Here is a tiny trained network, its code and every weight. The questions are about switching its units off for an input and a class, where a switched-off unit gives its printed mean instead of its output.

import numpy as np


def w(rows, s, z=0):
    codes = np.array(rows[::2]) - 128.0
    scale = np.full(codes.shape[1], s)
    scale[-1] = z or s
    return codes * scale


def f(y):
    return np.maximum(y, 0)


def log_softmax(a):
    a = a - a.max(-1, keepdims=True)
    return a - np.log(np.exp(a).sum(-1, keepdims=True))


def net(x, mask):
    res = np.array(x, float).reshape(1, 6) / 4 @ E
    y = f(res @ A[0][:, :-1].T + A[0][:, -1])
    res = res + np.where(mask, y, B[0][:, -1]) @ B[0][:, :-1]
    return log_softmax(res[-1] @ U[:, :-1].T + U[:, -1])


A, B = {}, {}
E = w([
[164,2,123,119],'x0',
[165,154,55,227],'x1',
[130,130,130,129],'x2',
[127,130,133,129],'x3',
[57,112,28,89],'x4',
[125,127,128,130],'x5',
],0.0094)
A[0] = w([
[73,251,174,94,145],'N1',
[136,181,151,136,90],'N2',
[120,4,137,160,73],'N3',
[103,122,249,71,101],'N4',
[224,145,231,205,104],'N5',
[61,103,48,158,253],'N6',
[119,141,47,226,167],'N7',
[187,39,117,106,143],'N8',
[92,168,126,155,179],'N9',
[56,100,25,110,156],'N10',
[107,243,142,110,49],'N11',
[186,23,171,176,152],'N12',
[68,114,180,10,198],'N13',
[220,156,233,169,96],'N14',
[90,116,200,2,179],'N15',
[163,48,141,70,186],'N16',
[157,116,76,243,210],'N17',
[15,86,109,93,207],'N18',
[190,11,45,64,159],'N19',
[135,180,68,121,143],'N20',
],0.0074,0.0028)
B[0] = w([
[91,172,133,209,247],'N1',
[80,160,132,124,167],'N2',
[33,186,141,194,209],'N3',
[151,102,182,115,218],'N4',
[136,196,56,2,241],'N5',
[181,198,168,107,238],'N6',
[181,100,165,122,232],'N7',
[63,205,136,165,215],'N8',
[126,152,152,165,187],'N9',
[155,200,135,58,234],'N10',
[77,145,135,179,209],'N11',
[64,204,147,127,230],'N12',
[225,106,227,176,246],'N13',
[124,190,108,73,232],'N14',
[186,106,174,178,247],'N15',
[109,160,150,170,223],'N16',
[225,110,204,180,238],'N17',
[168,186,158,104,224],'N18',
[92,202,142,147,254],'N19',
[131,143,146,134,188],'N20',
],0.0065,0.0061)
U = w([
[139,144,143,138,253],'0',
[218,107,170,181,103],'1',
[3,171,132,196,20],'2',
[125,143,133,112,247],'3',
[131,178,110,2,80],'4',
[133,130,136,133,181],'5',
[96,40,78,101,87],'6',
[122,49,63,79,9],'7',
],0.0091,0.0042)

Each question gives the input, the list of numbers given to net, and the class t.
The units are the neurons (one row each of A and B). Each row of codes is followed by its name. A weight is (code - 128) times the scale printed after its matrix; where a second scale follows, it is the last column's (A, B and U).
mask holds one flag per neuron, in row order. A switched-off neuron (its flag False) gives its mean, the last column of its row in B, instead of its output. The means were averaged over made-up inputs and are rounded, as every weight is.
A unit's drop is (log p(t) with every unit on - log p(t) with that unit switched off) / (log p(t) with every unit on - log p(t) with every unit switched off).
The circuit of an input: a set's keep is (log p(t) with only the set's units on - log p(t) with every unit switched off) / (log p(t) with every unit on - log p(t) with every unit switched off). Starting from the 12 units with the biggest drops (on a tie, the unit counted first), units are removed one at a time, each time the one whose removal leaves the highest keep (on an exact tie, the one counted first), for as long as the keep stays at least 0.8.
circuit, biggest first: the units of the circuit, biggest drop first
unit that matters most: the unit with the biggest drop
top k neurons: the k neurons with the biggest drops, biggest first
drop of u: that unit's drop, to one decimal
input [7,-7,3,-6,4,-2], class 1: top 3 neurons	N13; N15; N5
input [7,-6,2,-5,6,7], class 2: top 4 neurons	N3; N19; N8; N16
input [-6,-6,-2,-3,0,1], class 1: unit that matters most	N13
input [6,3,1,0,-6,6], class 2: circuit, biggest first	N12; N3; N8
input [8,-3,1,-6,6,7], class 2: circuit, biggest first	N3; N19
input [-6,-8,-3,-7,-1,2], class 1: circuit, biggest first	N13; N15
input [1,-1,5,4,-5,4], class 4: circuit, biggest first	N5; N14; N17
input [-6,7,-4,4,0,2], class 1: circuit, biggest first	N17; N7
input [1,0,7,5,-8,4], class 4: circuit, biggest first	N5; N14
input [4,8,0,4,8,-1], class 1: top 3 neurons	N17; N7; N5
input [4,-7,-8,-3,-8,1], class 4: top 4 neurons	N5; N14; N17; N12
input [0,-8,1,-4,-3,7], class 1: top 2 neurons	N13; N15
input [1,-5,6,1,-6,2], class 4: drop of N4	-0.1
input [-3,-8,-1,5,6,4], class 1: drop of N13	0.4
input [5,4,-1,-4,7,-4], class 4: unit that matters most	N10
input [5,3,-5,2,-2,0], class 2: drop of N3	0.2
